Known rows, with every step that occurs
lobed/nuviv/tasi/zonasus/mabo/zofat: [-515 -334 -178   66  147   80    8 -253  -15 -164  251   74 -120  -68
 -419  144  156  499 -118   14 -291  -68  -35   81  300 -247  -31  -67
  328 -125 -321  131 -246 -303  -20   62  166  201  195  -23 -255  -22
  169   53   44  -54   23 -726 -339]
dazib/zofat/robi/bobeb/gisir/nuviv/lobed: [ 183  151  254   42   66   -2  209   22 -153  100   92  198   52  -30
  144  157 -217   44  162  -11  174  -15  107  282 -132  383  105 -201
 -108  -50    3   27 -140   74 -185   41 -251  157 -189  -11 -230  -27
 -194   33   54  -82  -83  -44  -28]
mabo/zofat/dazib/bobeb/gisir/zasipen/libud/lobed/nuviv: [-135 -164  -44  166 -258 -124  -46   93  329   27  -67 -161   51   69
  129 -208  149 -275  356 -229  135 -335   74  -36  151 -280   44  116
  -43   74  143 -244   54   -9  -53 -434 -169  -84 -129  127 -399   16
 -120  143 -256  -99 -179  256  -44]
zasipen/libud/dazib/bobeb/gisir: [ 301   58   13   87 -160 -300 -131  -11  -41  202 -162  103  187   77
  101 -137  -51 -275  162   30  278  240  174  252 -177 -295   74  -29
  -49 -116  288 -245   -2 -121  -61  -18  353 -238 -565 -247  219 -110
  -31  -96   17   93  190  438   79]
bobeb/dazib/zonasus/zofat: [ 396  113   33 -154  589   47  -80  -62 -232  181  -17  141  247   57
 -293 -157 -412 -528 -254   43 -324  269  -49  199   -3  377 -153  260
 -230  361  160   -2 -270  -22 -221  135  122  -39 -304  113  580   24
  199  -89  -16   32   -3  421   -1]
zasipen/libud/dazib/zonasus/mabo/zofat/robi/bobeb/gisir/nuviv: [ 111  -49  -47  -82  -35 -314 -166   57  122 -105  -85  165  258  115
  472   40  190 -232 -291   57  228  332   49 -121 -128 -201  197 -118
 -176  -15  177  -81   10  242   10  166  -24   72 -323   32 -127  -93
  179   -5   59   41  474  149  306]
bobeb/zofat/zonasus/mabo: [ 106  101 -143 -216   30   80 -118  111 -135  -23  127 -220 -217   50
  134   31 -126  -79 -376   27 -255  284  -58  134   87  454   29   44
 -113  139   33  284  -84   -4 -131  130 -147  298 -176  275  370 -135
  322 -212   69  178  -47  211 -215]
tasi/lobed/mabo/zofat: [-354   48 -272   22 -444 -123 -111   60 -150 -284  212   29 -108  172
 -426 -135  194  342  288  278 -252  210  136 -285   12  323 -139   31
  192 -186 -211  287 -168 -181  -45 -191  346 -117  306 -176  355   67
   -3  -86  179  239  210 -488 -206]
mabo/dazib/zofat/robi/bobeb/gisir/zasipen: [ 367  117  -81 -174  -43  265  310  240   10 -316  126   39   80  -74
  303  -28   15   -9  185  -24    5   12  -62   69  -73  376  -52  -60
   33  134  104   37   83  129 -267 -269 -148  120 -121  493  -80   75
 -195 -214 -138  -77   86  202  104]
dazib/bobeb/gisir/nuviv/zasipen/libud/lobed/mabo/zofat: [  57 -219  217  156   68 -118 -205 -133  113 -138 -281   28  199   88
   70  -90   -3 -278  613 -138  158 -257  205  -30  135 -324  -68  -15
  -23 -333  -53 -542 -206  -89   86 -287  -63 -197  -24 -288 -176   89
   28    6  -29 -321 -510  248   39]
mabo/zonasus/zofat/dazib/bobeb/gisir: [ 289 -167  232  187   87  110    3   29   -1  143  -61 -184   -6   11
  -13 -123   70  109 -101 -281 -325   42  -51  144  -22  -47  -45  368
   22   49  -13   -4  348  127   88  194  -32    9   38  338 -128  242
  -79 -191   42   63 -178  127   25]
mabo/zonasus/zofat/robi: [ 207 -133    8  170  198  142   79   86 -295  205  113 -273 -127  103
   26  163  173  395 -282 -102 -571  106 -223   94 -111  -15  100  197
   84  213  117  121  418   50  -45  237   40   82  243  238  -77  233
   25 -132  281  208  229 -408   -1]
zasipen/gisir/nuviv/libud/lobed/mabo/dazib/zonasus/zofat: [  54 -180   77  246  269 -150  -32   75    4  -18  -95  -57  -64  215
   71 -188  113   -5  240  -74  -26  -27   33  -46  327 -449   25   76
  111 -238  178 -253   89  -56  151 -140   49 -159  334 -112   71  226
  247   -1 -173  135  138 -108  -38]
mabo/zonasus/lobed/nuviv/libud/zasipen: [-311   42   16  138 -332  144   13 -235 -253  367  -69 -298 -349   15
 -394   32 -212  117 -361   -1 -230 -179 -266  252  -85 -435  110  112
  147  -58 -139 -102  619   20 -187 -157  228 -273  -33   85  287  111
 -216 -192  338  111 -233 -388   48]
tasi/mabo/zonasus/lobed: [-246  109   31 -211   27   57   30 -169  -18   47  154 -214 -303 -101
 -220  176  102  402 -534  223 -366  111  -64  103 -136   43  114  404
  174  -13  -31  169  323  134 -318 -243  345  140  289   35  324  155
  -30   62  171  200  -72 -344  -37]
zasipen/gisir/nuviv/libud: [ 153  -77  302  211  251 -301  137   78 -136  332   12 -151  -94  121
  -18  -50  -42  369  322   26 -177  150    6   97  317 -303    2   44
  177 -182  315 -142   51 -174   80  327  171   20  287 -447   87  254
  142  285  -65   98  -73  -89 -118]
robi/bobeb/gisir/zasipen/libud/lobed/nuviv/tasi/zonasus: [-365   64  -38 -374 -242  201  185  -95  358  174   23  344  334   24
 -185  170 -185  178  -94   67  493 -202  149 -291 -173   -8  217 -229
   60   73 -165   54 -322 -118  196  238  122  183   81 -242  107  128
 -123   43  -99 -307 -208  107   43]
mabo/zonasus/zofat/robi/bobeb/gisir/nuviv/zasipen/libud: [ 220 -297   97  -33  253   80  -85   70 -136  286  -40 -173  124   69
  126  211  225  257 -206 -123 -388   14  -51 -197  -48  -66  121    1
   30  100   46  -66  180   95  353  457  -73  220  202  162 -353  217
 -175   -2  195  -20 -147 -222  147]
lobed/nuviv/libud/gisir: [-312  -64  135  200  -31  -44   77 -214 -207  163  102  109 -146   41
 -506   81 -315  196  215 -134   -7 -204 -146  234    1 -317 -155  -43
 -126 -207 -186  -23 -151 -347 -282  270  430 -248   -3 -364  150   17
 -217   85  141  206 -247 -285 -293]
zofat/robi/bobeb/gisir/nuviv/libud: [ -55  -68  272  -34  -11  106  357  155  -20  186   90   93   73   22
   69  -46  -43  335  170   22  -56   15  -56 -179 -157  295  -10  -29
 -121  104   -5  285  -22   82  -17  619  -66  272  299 -249 -131  180
   74  286   16  -76  -93  -36  114]
zofat/dazib/zonasus/mabo: [ 255  182   38  212   96  -61  137   47   85 -211   97 -134 -116 -245
   38  -26   36  -33  -66 -114   55  164 -144  442   22  280 -213  252
 -140   49 -159  302  290  144 -185 -250 -139  -23  -31  165  -69 -263
  118 -121  -92  231  367   79 -148]
gisir/zasipen/libud/dazib/zonasus/zofat/robi/bobeb: [ 318  325 -254 -303  126   24  154  104  158   87   22   54  168 -153
  142  416  -31 -290 -214   72  339  105  -61 -215 -184   56   95 -207
  -25  399  438  -39   15   11   82  252  -59 -123 -238 -156  141 -174
 -213   18   -7   56  530  125   96]
dazib/zonasus/lobed/nuviv/zasipen/libud: [ -16  252  -99  279  171  -50 -242 -131 -227   98 -171    3   32  -18
 -236  260 -196 -386 -139   15  109   -8 -212  331  -31 -164 -133   64
 -118   76  -30 -290  106 -199    2 -403  119 -394 -311 -135   98 -313
    6  205   83   97 -135 -241  148]
dazib/zonasus/mabo/zofat/robi/bobeb/gisir/zasipen: [  65  117   20 -106  249   81   19  127  201 -391    8  126  174  101
  255  310   57 -118 -431   -2  -51  359 -239 -155  -32  267 -104   44
 -134  176 -113  242   49  292 -260  230 -170   59  107  206   -7   57
  235   30  186 -160  203   81  312]
tasi/nuviv/libud/lobed/mabo: [-469 -198 -155 -138   62  -23  218 -152  -64  -36  155    4 -188 -234
 -741 -153   -5  318  284  186   25 -149  210  159  156   91  -50   41
  228 -355 -394  261  -40 -346 -315 -358  402  129  474 -334  237   -4
  -90  -85  145   96  256 -223 -396]
zonasus/lobed/nuviv/libud: [-345  208   -9  266  -52   62 -139 -180 -184  387  -79 -189 -308   -6
 -499 -136 -229  -98 -392  241 -318   60 -253  220   37 -292  -25  275
  -87  106  -22  120   59 -185  -92   19  214 -373 -100 -246  326 -137
  -50  193   94  190 -324 -375  -93]
nuviv/tasi/lobed/mabo/zonasus/zofat/dazib/bobeb: [-257 -346 -128  -23  -73   29   29  -97   29  -28   40   41 -237 -153
 -518 -387  269  397  357   56 -114 -134  349 -160  192  197 -207 -140
  349 -156 -181  309  -13 -117  256  -40   55   81  271  185 -133  -34
 -187 -189  -48   35  147 -343 -177]
zonasus/zofat/dazib/bobeb/gisir: [ 211   15  230  296  270   43  -94   55   77   69  -25  -19   45    7
  -10 -225   -1 -222  -37  -98 -288   96   27  226  122  134 -151  417
 -159  179  145  207   56  -33  191  338  -43  -61 -139   87  -32  -62
  -20  -38 -187  150  -32  355 -166]
dazib/zonasus/lobed/nuviv/zasipen/libud/gisir: [-134  310  -20  243  144 -124 -297 -188 -186   29 -176  181   42  102
 -136  238 -323 -333 -224   12  161  -98 -189  306  -45 -237  -71  -37
 -248    6  -16 -290  113 -113  -45 -290  171 -422 -271 -111   68 -270
  -56  144   83  131  -14  -55  199]
dazib/zonasus/lobed/mabo/zofat/robi: [ -93  265 -151  228  -34   58 -158  120 -158 -243  -19  -45 -105   71
   31    9   62 -198 -288   65   13  152 -284   29 -106   50 -114   98
 -129  164  -89   58  190   82 -167 -353 -114 -246   92   72  118  -89
  345  116  101  108  235 -312  283]
gisir/nuviv/lobed/mabo/zofat/dazib/zonasus: [ 119 -177  122   82 -128 -197  206  -48   61  -35   71 -230 -204 -368
  -86  -13  -15   10  474  -22  142 -241   73  -71  212  -57   -3 -213
   30 -254 -149 -117 -287  -90   18 -204 -415 -149  321 -145  -92  -54
  -54  117 -155 -153 -210 -363 -259]
dazib/bobeb/gisir/zasipen/libud/lobed/nuviv/tasi: [  23 -115  134   30   75    1   71 -190  201   63 -287  160  170   58
  -62  -15 -225 -234  529 -155  398 -363  125  -17   29 -304  -15   11
   -7  -33  129 -435 -185 -210   -3 -152    7 -222 -316 -346  -28   26
   -2  153  -76 -330 -460  353  130]
zonasus/lobed/nuviv/zasipen/libud/gisir: [-354  312  -75  277  -76  -97 -453 -202 -235  294 -109  -69 -164  124
 -220   40 -232 -135 -421  213 -243 -160 -209  253   38 -410   73   29
 -193   54   32  -82   13 -207  131 -106  245 -394 -210 -213   -2 -291
 -220  155   60  201 -175 -137  -91]
zasipen/gisir/nuviv/tasi/lobed/mabo/zonasus/zofat: [ -92 -253  109  135  123 -241  -99    0 -146   38   21  -32  -99  218
   -3 -126  234  601  203   14 -224   -6  119 -305  345 -294   71   -4
  343 -198  169 -113  -45 -133  497  293   44  157  378 -192 -143  286
  250  146  -37   91   75 -408  -57]
robi/bobeb/zofat/dazib/zonasus/lobed/nuviv: [-321  468   -3  -89 -266  138   82   42  114  139    1  180  128 -101
   -3  -21 -217 -305 -399 -235  318  -48 -146  247 -228  236  -28   36
 -158  240    8  142 -175  214   75  204 -235   11 -298  184   85 -235
   14   37 -237   20 -418  189  -89]
libud/dazib/bobeb/gisir/nuviv/lobed/mabo/zofat/robi: [ -47 -162  258  124 -377  -78    2  -82   78 -143  -60   80  -91   36
  106 -308 -115 -189  394    4  -17 -234  113 -159   41 -221   82  -69
   22 -300   47 -236 -215    3 -134   95 -133 -212 -103 -154 -180  107
  183   -7  -75 -219   38  217 -112]
zasipen/libud/lobed/mabo/zonasus/zofat/robi/bobeb/dazib: [ -19    7 -454    9 -136  -54 -219  120 -124  434  -83  -44  121  181
   45 -174  256 -153 -362 -125  225   48   68   32 -420 -238  270  -96
 -112  183   19   58   29  159  110 -317  158  -49  -53  -27   47  -61
  -53 -224   83  228  309  -24   50]
zonasus/mabo/dazib/zofat/robi/bobeb/gisir/zasipen/libud: [ 361  122 -314 -162  195   40  -54  182  139 -348   -3  -15   33  -35
  419   40  320  -86 -520   67 -112  515  -96   87  -40  131  -12   21
  -37   80  -12  320   64  370 -121 -105  -81   63 -226  401 -127 -171
 -128 -288   63   72  291  177  170]
libud/zasipen/gisir/nuviv/lobed/mabo: [-185  125  127  237 -441 -242   79  -29 -274  145  110  -92 -228  143
   54  115 -224  106  322   30  238 -355  -24  231  145 -359  176 -316
  250 -330   76 -125  288 -205   71  -34  173 -216   35 -456  354    7
  -11 -109   75   67  190   29 -272]
robi/zofat/zonasus/mabo/dazib/bobeb/gisir/zasipen/libud: [ 360  155 -151 -323   10  167  129  113   84 -188  150   81   23    7
  510  304  121  163   93   58  146  306   26  -42 -148  308  -40  -27
   85  110  -20   47  166  127   65   12  -85  236 -185  497  -62  -41
  -76   63   98 -156  142  571  118]

Rows
[ -49   72 -273 -101 -426  185  184  343  118  -52   47   28  107  115
  345 -110  234   98   79  -47  310 -153  -98 -346 -359  112  128 -118
  -99  206  -16  213    9  139   68 -102  -81   61  186  -45 -153   47
   56   60 -104  -18  218  110  194]	zofat/robi/bobeb/gisir/zasipen/libud/lobed/mabo/dazib
[ -12 -297   50 -223   92  -77  324 -240   20 -461   44   85  -61 -271
 -147 -131    0  355  736  217   53 -248  232 -322  299  155 -112 -182
  208 -248  -47 -171 -210 -148  125 -197 -200   97  309  -37  119   39
  136  -45 -137 -163   18 -464  -27]	gisir/nuviv/tasi/lobed/mabo/dazib/zonasus
[ -55  -36  -86 -187 -215  -29   32  310  162  -17   88   71  225  175
  328   79  173 -115 -105   46   78  101  -36 -357 -109   93  126 -238
  -53  262  235   69   28  123 -151  210  -80  160    2  233 -176  133
    9  143   -4 -135  352  156  280]	mabo/zofat/robi/bobeb/gisir/zasipen/libud/dazib/zonasus
[-115  -98  -61 -525   68  111    6   12  213  -15  190   12   -2  -17
   23  301  291  213 -538   62 -109   60   56 -429 -218  106  183  243
   99  137  113  163   75  178    6  302  263  350   95   42   18  199
 -152  110  103  169  166  -61   59]	tasi/mabo/zonasus/zofat/robi/bobeb/gisir/zasipen/libud/dazib
[ -21 -114 -404   88   85  112 -245  153  -77  123  -45  -91   74  -10
  -83  100  314 -279   78   13   49 -203   97  133  -36  -17  -36 -385
   36  -15  -91   31   79 -144  162 -527  136 -154  166  208 -227 -294
 -350 -274  -31   70  332 -105 -159]	nuviv/zasipen/libud/lobed/mabo/dazib/zonasus/zofat/robi/bobeb
[  30 -346  208  -93 -220 -111 -319   13  108  -98  -29 -322   54   56
   53 -274   78 -136  461  139  -62 -401  123 -327  303  -99  107  116
 -257 -182 -181 -227 -271 -243  295 -270 -197   76   72 -102 -174   88
   30   29 -111 -103 -420  134 -145]	bobeb/gisir/nuviv/zasipen/libud/lobed/mabo/zofat/dazib
[-202  282  -24  131 -188  133 -204  175  -25 -224  -78  156   99  173
  108  -54    8 -241 -422   32  173  193 -249 -145 -238  127  -96   77
 -224  164 -217  154   48  187  -51  -50 -110 -142   79  109  123   16
  336  146   66  -39   15  -61  439]	dazib/zonasus/lobed/mabo/zofat/robi/bobeb/gisir
[ 446  -62 -252   60   26   89   28  186  141 -222  -99 -139 -111 -118
  405   17   95  -25  -82 -105   73  334   19  -90  -14  154 -149  -46
   60   39  -79  127  295  156  -51 -184  -63  160    0  299  -22  -80
   78 -117 -109  -30  251  438  238]	zofat/zonasus/mabo/dazib/bobeb/gisir/zasipen/libud
[ -99  431  -18   -9  -13  299 -123 -118 -214  393   -5  231  149 -155
 -282   27 -503 -349 -388 -119  142  -20   19  369 -277  406 -147 -215
  -47  220 -229   53 -235   74 -111  -11   28  187 -325  222   42 -188
 -320 -106 -134 -146 -340  329 -176]	robi/bobeb/dazib/zofat/zonasus/lobed/nuviv/zasipen
[  48 -125  194  166  193 -171 -146  -40  271 -335  -35 -180  -71  -23
  302 -192  234    2 -250   -1 -451  294  -51   85  308  -94  -70  335
  -83  -91  -74  207   38  323  -73  141 -262   94   86  191 -288   -6
  195  -73  -27  -68  -49  160  -74]	zonasus/mabo/zofat/dazib/bobeb/gisir/nuviv
[ 103   42  179  -45 -418  168  161   79   64  -65   16  198  137 -189
  171  -13 -198   39  168 -116  500  -23  151 -121 -242  271  -14 -353
  -38 -222 -397   75 -318   59   45  128 -185  189   95  161   78   94
 -178 -151 -172 -296 -387  185   23]	robi/bobeb/gisir/nuviv/lobed/mabo/dazib/zofat/zonasus
[ 126  143  240 -142  -98   33 -179 -106   89  -23  -51  201  251 -107
  247  214 -208 -129 -227   37  343  151  176   20 -145  192   54 -264
 -142 -158 -229    8 -169  101  134  324  -62  315 -271   74  -64  -99
 -201 -250   12 -170  -74  375  -25]	robi/bobeb/gisir/nuviv/zasipen/libud/dazib/zofat/zonasus/mabo
[   2 -362  263   75  214   30   63 -156   32 -296 -187  246   59   98
  -19 -212   70  222  529 -177 -120 -160  198 -375  117   27 -165  172
  126 -210  -52 -244  -93   82  304  278 -175   52  134 -194 -319  249
  241  147   29 -204 -311  -74  252]	dazib/bobeb/gisir/nuviv/tasi/lobed/mabo/zonasus/zofat/robi
[ -78 -442  154 -440  503  -16  429 -207  162 -316   94  -10 -168 -324
  160 -101  147  284  539   57 -196 -406  244 -142  403  113    0  -44
  240  -87  345 -202 -232   46  -26  -18 -359  436  211   59 -237   32
  203  217 -311 -228 -255 -171 -120]	gisir/nuviv/tasi/mabo/dazib/bobeb/zofat/robi
[ 373  230 -272 -419   45  -69  180   94  126   69  -29 -116   -4 -128
  141  163  -54 -331  158   13  200  -34    8 -144    0    3   92 -126
   61  263  606 -281  -96  -20  -12    9 -148 -167 -435 -255   85 -172
  -93   68  -48   19  174  319   -6]	gisir/zasipen/libud/dazib/bobeb/zofat/robi
